Below is a small trained network, with its code and all its weights. Each question gives an input and a class and asks what happens when units are switched off, that is, made to give their printed mean instead of their output.

import numpy as np


def w(rows, s, z=0):
    codes = np.array(rows[::2]) - 128.0
    scale = np.full(codes.shape[1], s)
    scale[-1] = z or s
    return codes * scale


def f(y):
    return y / 2 * (1 + np.tanh(0.7978845608 * (y + 0.044715 * y**3)))


def log_softmax(a):
    a = a - a.max(-1, keepdims=True)
    return a - np.log(np.exp(a).sum(-1, keepdims=True))


def net(x, mask):
    res = np.array(x, float).reshape(1, 2) / 4 @ E
    y = f(res @ A[0][:, :-1].T + A[0][:, -1])
    res = res + np.where(mask, y, B[0][:, -1]) @ B[0][:, :-1]
    return log_softmax(res[-1] @ U[:, :-1].T + U[:, -1])


A, B = {}, {}
E = w([
[200,170,198,155,231,36,144,160,196,63],'x0',
[52,1,67,31,175,3,160,17,221,235],'x1',
],0.0093)
A[0] = w([
[164,246,198,245,109,170,77,255,97,27,218],'N0',
[115,81,134,62,187,134,148,66,247,149,111],'N1',
[109,97,120,86,174,33,161,107,215,148,254],'N2',
[199,163,170,166,153,107,151,185,145,80,107],'N3',
[109,50,92,65,141,111,179,91,213,177,121],'N4',
[76,26,46,37,101,88,161,64,104,197,178],'N5',
[40,129,71,96,61,153,72,91,67,159,131],'N6',
[110,62,53,17,136,96,212,99,153,126,143],'N7',
],0.009,0.0056)
B[0] = w([
[200,215,118,142,140,146,163,215,47,78,252],'N0',
[92,106,143,101,131,85,119,46,136,134,174],'N1',
[103,129,191,121,197,21,115,118,184,149,190],'N2',
[161,118,126,165,144,148,138,125,136,76,172],'N3',
[100,122,150,69,153,122,105,99,93,118,184],'N4',
[103,141,135,113,86,126,41,98,3,187,207],'N5',
[184,76,85,157,98,139,92,126,157,147,168],'N6',
[127,135,133,91,112,110,121,100,119,153,182],'N7',
],0.017,0.031)
U = w([
[142,202,185,150,182,99,188,212,159,145,255],'0',
[61,93,117,164,107,159,137,137,160,102,73],'1',
[130,58,27,118,26,216,65,122,88,206,203],'2',
[130,85,173,115,182,87,175,90,254,122,102],'3',
[162,200,127,171,92,202,211,225,54,53,135],'4',
[45,105,175,48,125,101,87,59,82,181,116],'5',
[136,38,158,198,107,168,228,106,179,164,70],'6',
[80,104,112,163,107,139,173,111,154,130,69],'7',
],0.0095,0.007)

Each question gives the input, the list of numbers given to net, and the class t.
The units are the neurons (one row each of A and B). Each row of codes is followed by its name. A weight is (code - 128) times the scale printed after its matrix; where a second scale follows, it is the last column's (A, B and U).
mask holds one flag per neuron, in row order. A switched-off neuron (its flag False) gives its mean, the last column of its row in B, instead of its output. The means were averaged over made-up inputs and are rounded, as every weight is.
A unit's drop is (log p(t) with every unit on - log p(t) with that unit switched off) / (log p(t) with every unit on - log p(t) with every unit switched off).
The circuit of an input: a set's keep is (log p(t) with only the set's units on - log p(t) with every unit switched off) / (log p(t) with every unit on - log p(t) with every unit switched off). Starting from all 8 units, units are removed one at a time, each time the one whose removal leaves the highest keep (on an exact tie, the one counted first), for as long as the keep stays at least 0.8.
units of the circuit, in order: the units of the circuit, biggest drop first
most important unit: the unit with the biggest drop
k most important neurons: the k neurons with the biggest drops, biggest first
drop when u is switched off: that unit's drop, to one decimal
input [-7,3], class 2: 3 most important neurons : (N6, N2, N1)
input [-2,0], class 2: 2 most important neurons : (N0, N2)
input [4,2], class 3: most important unit : N5
input [7,4], class 3: 2 most important neurons : (N5, N2)
input [6,2], class 3: units of the circuit, in order : (N5, N0)
input [8,4], class 3: 2 most important neurons : (N5, N2)
input [-6,2], class 2: 2 most important neurons : (N6, N2)
input [-5,-2], class 2: 2 most important neurons : (N0, N6)
input [2,0], class 0: 2 most important neurons : (N0, N5)
input [4,1], class 3: drop when N0 is switched off : 0.9
input [-6,-1], class 2: drop when N0 is switched off : 0.4
input [-6,-2], class 2: drop when N0 is switched off : 1.4
input [5,1], class 3: drop when N5 is switched off : 0.5
